Below are the code and all the weights of a small trained network. Each question names an input and a class and asks about switching units off, where a switched-off unit gives its printed mean instead of its output.

import numpy as np


def w(rows, s, z=0):
    codes = np.array(rows[::2]) - 128.0
    scale = np.full(codes.shape[1], s)
    scale[-1] = z or s
    return codes * scale


def norm(h):
    return h / np.sqrt((h * h).mean(-1, keepdims=True) + 1e-5)


def f(y):
    return np.maximum(y, 0)


def log_softmax(a):
    a = a - a.max(-1, keepdims=True)
    return a - np.log(np.exp(a).sum(-1, keepdims=True))


def net(x, mask):
    res = np.array(x, float).reshape(1, 4) / 4 @ E
    u = 0
    for l in range(4):
        y = f(norm(res) @ A[l][:, :-1].T + A[l][:, -1])
        res = res + np.where(mask[u : u + 4], y, B[l][:, -1]) @ B[l][:, :-1]
        u += 4
    return log_softmax(norm(res)[-1] @ U[:, :-1].T + U[:, -1])


A, B = {}, {}
E = w([
[47,131,104,37,90,102,155,189,91],'x0',
[108,174,138,225,43,116,140,160,156],'x1',
[127,126,61,162,97,222,157,69,5],'x2',
[87,117,139,92,69,177,148,65,193],'x3',
],0.0014)
A[0] = w([
[88,110,57,162,92,151,192,176,52,140],'0.n1',
[64,192,94,227,35,102,177,212,141,24],'0.n2',
[42,78,175,66,51,70,147,233,4,5],'0.n3',
[143,106,119,154,150,72,153,251,23,47],'0.n4',
],0.0027,0.0026)
B[0] = w([
[146,174,173,121,73,132,70,121,80,250],'0.n1',
[196,7,102,91,76,183,146,201,204,226],'0.n2',
[157,231,27,112,208,63,171,58,253,201],'0.n3',
[45,56,204,196,198,96,167,73,131,196],'0.n4',
],0.0036,0.0022)
A[1] = w([
[2,113,129,71,85,192,190,116,160,146],'1.n1',
[60,59,181,161,111,137,175,103,130,192],'1.n2',
[124,43,77,17,201,137,93,123,90,8],'1.n3',
[129,136,90,157,85,72,160,140,105,56],'1.n4',
],0.0033,0.0016)
B[1] = w([
[101,110,102,221,217,45,91,95,100,250],'1.n1',
[115,92,169,162,184,104,134,124,133,210],'1.n2',
[191,48,107,131,64,163,169,253,206,214],'1.n3',
[155,109,116,82,127,138,95,121,114,145],'1.n4',
],0.004,0.002)
A[2] = w([
[88,132,163,70,78,181,119,81,19,48],'2.n1',
[73,154,237,77,107,113,42,182,146,6],'2.n2',
[253,198,178,177,161,171,127,121,141,86],'2.n3',
[126,131,137,174,126,41,52,125,184,155],'2.n4',
],0.003,0.0015)
B[2] = w([
[169,221,196,69,2,211,63,80,102,157],'2.n1',
[152,200,177,73,56,156,38,174,54,145],'2.n2',
[67,164,61,69,95,108,200,99,175,193],'2.n3',
[103,134,128,117,136,165,117,113,45,253],'2.n4',
],0.0039,0.0029)
A[3] = w([
[89,58,198,174,191,75,151,42,45,165],'3.n1',
[132,41,95,188,46,169,132,219,171,137],'3.n2',
[86,210,26,118,153,117,163,46,211,33],'3.n3',
[50,191,173,47,136,56,2,235,164,3],'3.n4',
],0.0038,0.0017)
B[3] = w([
[59,64,210,184,118,112,42,187,163,237],'3.n1',
[164,44,121,14,191,184,156,244,227,253],'3.n2',
[129,232,78,99,227,2,251,130,50,215],'3.n3',
[201,169,96,165,39,216,95,39,15,215],'3.n4',
],0.0038,0.0033)
U = w([
[241,27,31,25,139,215,203,239,251,191],'0',
[146,241,21,118,224,18,210,28,56,225],'1',
[212,225,177,110,8,223,1,30,13,200],'2',
[28,39,206,245,235,64,45,146,129,161],'3',
[43,203,224,61,91,155,177,197,190,3],'4',
],0.0044,0.0033)

Each question gives the input, the list of numbers given to net, and the class t.
The units are the neurons (one row each of A and B). Each row of codes is followed by its name. A weight is (code - 128) times the scale printed after its matrix; where a second scale follows, it is the last column's (A, B and U).
mask holds one flag per neuron, layer by layer. A switched-off neuron (its flag False) gives its mean, the last column of its row in B, instead of its output. The means were averaged over made-up inputs and are rounded, as every weight is.
A unit's drop is (log p(t) with every unit on - log p(t) with that unit switched off) / (log p(t) with every unit on - log p(t) with every unit switched off).
The circuit of an input: a set's keep is (log p(t) with only the set's units on - log p(t) with every unit switched off) / (log p(t) with every unit on - log p(t) with every unit switched off). Starting from the 12 units with the biggest drops (on a tie, the unit counted first), units are removed one at a time, each time the one whose removal leaves the highest keep (on an exact tie, the one counted first), for as long as the keep stays at least 0.8.
units of the circuit, in order: the units of the circuit, biggest drop first
k most important neurons of layer l: the k neurons of layer l with the biggest drops, biggest first
drop when u is switched off: that unit's drop, to one decimal
input [-1,-1,-5,-5], class 2: units of the circuit, in order => (3.n4)
input [4,4,7,-7], class 2: 2 most important neurons of layer 1 => (1.n1 1.n4)
input [4,4,8,-6], class 2: units of the circuit, in order => (0.n1 2.n1)
input [-2,8,-6,1], class 0: units of the circuit, in order => (0.n2 3.n2)
input [-5,-1,-6,6], class 2: units of the circuit, in order => (0.n3 2.n2 0.n2 3.n4)
input [2,-4,-5,-7], class 3: 2 most important neurons of layer 0 => (0.n4 0.n1)
input [-3,-7,-7,8], class 3: 3 most important neurons of layer 0 => (0.n1 0.n2 0.n3)
input [-6,6,-2,-5], class 0: units of the circuit, in order => (3.n2 1.n1)
input [-2,5,1,8], class 3: 2 most important neurons of layer 1 => (1.n1 1.n3)
input [1,6,-7,-6], class 2: 2 most important neurons of layer 2 => (2.n2 2.n4)
input [8,-6,6,3], class 1: 2 most important neurons of layer 0 => (0.n3 0.n2)
input [-6,6,-7,-6], class 2: 2 most important neurons of layer 2 => (2.n4 2.n2)
input [-1,-2,8,-8], class 2: 2 most important neurons of layer 3 => (3.n2 3.n3)
input [3,-2,3,6], class 3: units of the circuit, in order => (1.n1)
input [-8,-7,-3,2], class 1: 2 most important neurons of layer 0 => (0.n2 0.n4)
input [3,-3,-2,-5], class 3: 2 most important neurons of layer 3 => (3.n1 3.n2)
input [4,-2,5,-1], class 2: 2 most important neurons of layer 2 => (2.n1 2.n3)
input [2,8,3,-5], class 0: drop when 0.n2 is switched off => 3.3
input [7,-5,8,-1], class 2: drop when 2.n3 is switched off => 0.8
input [0,8,4,6], class 0: units of the circuit, in order => (3.n2)
input [7,7,-8,2], class 2: drop when 1.n3 is switched off => 0.6
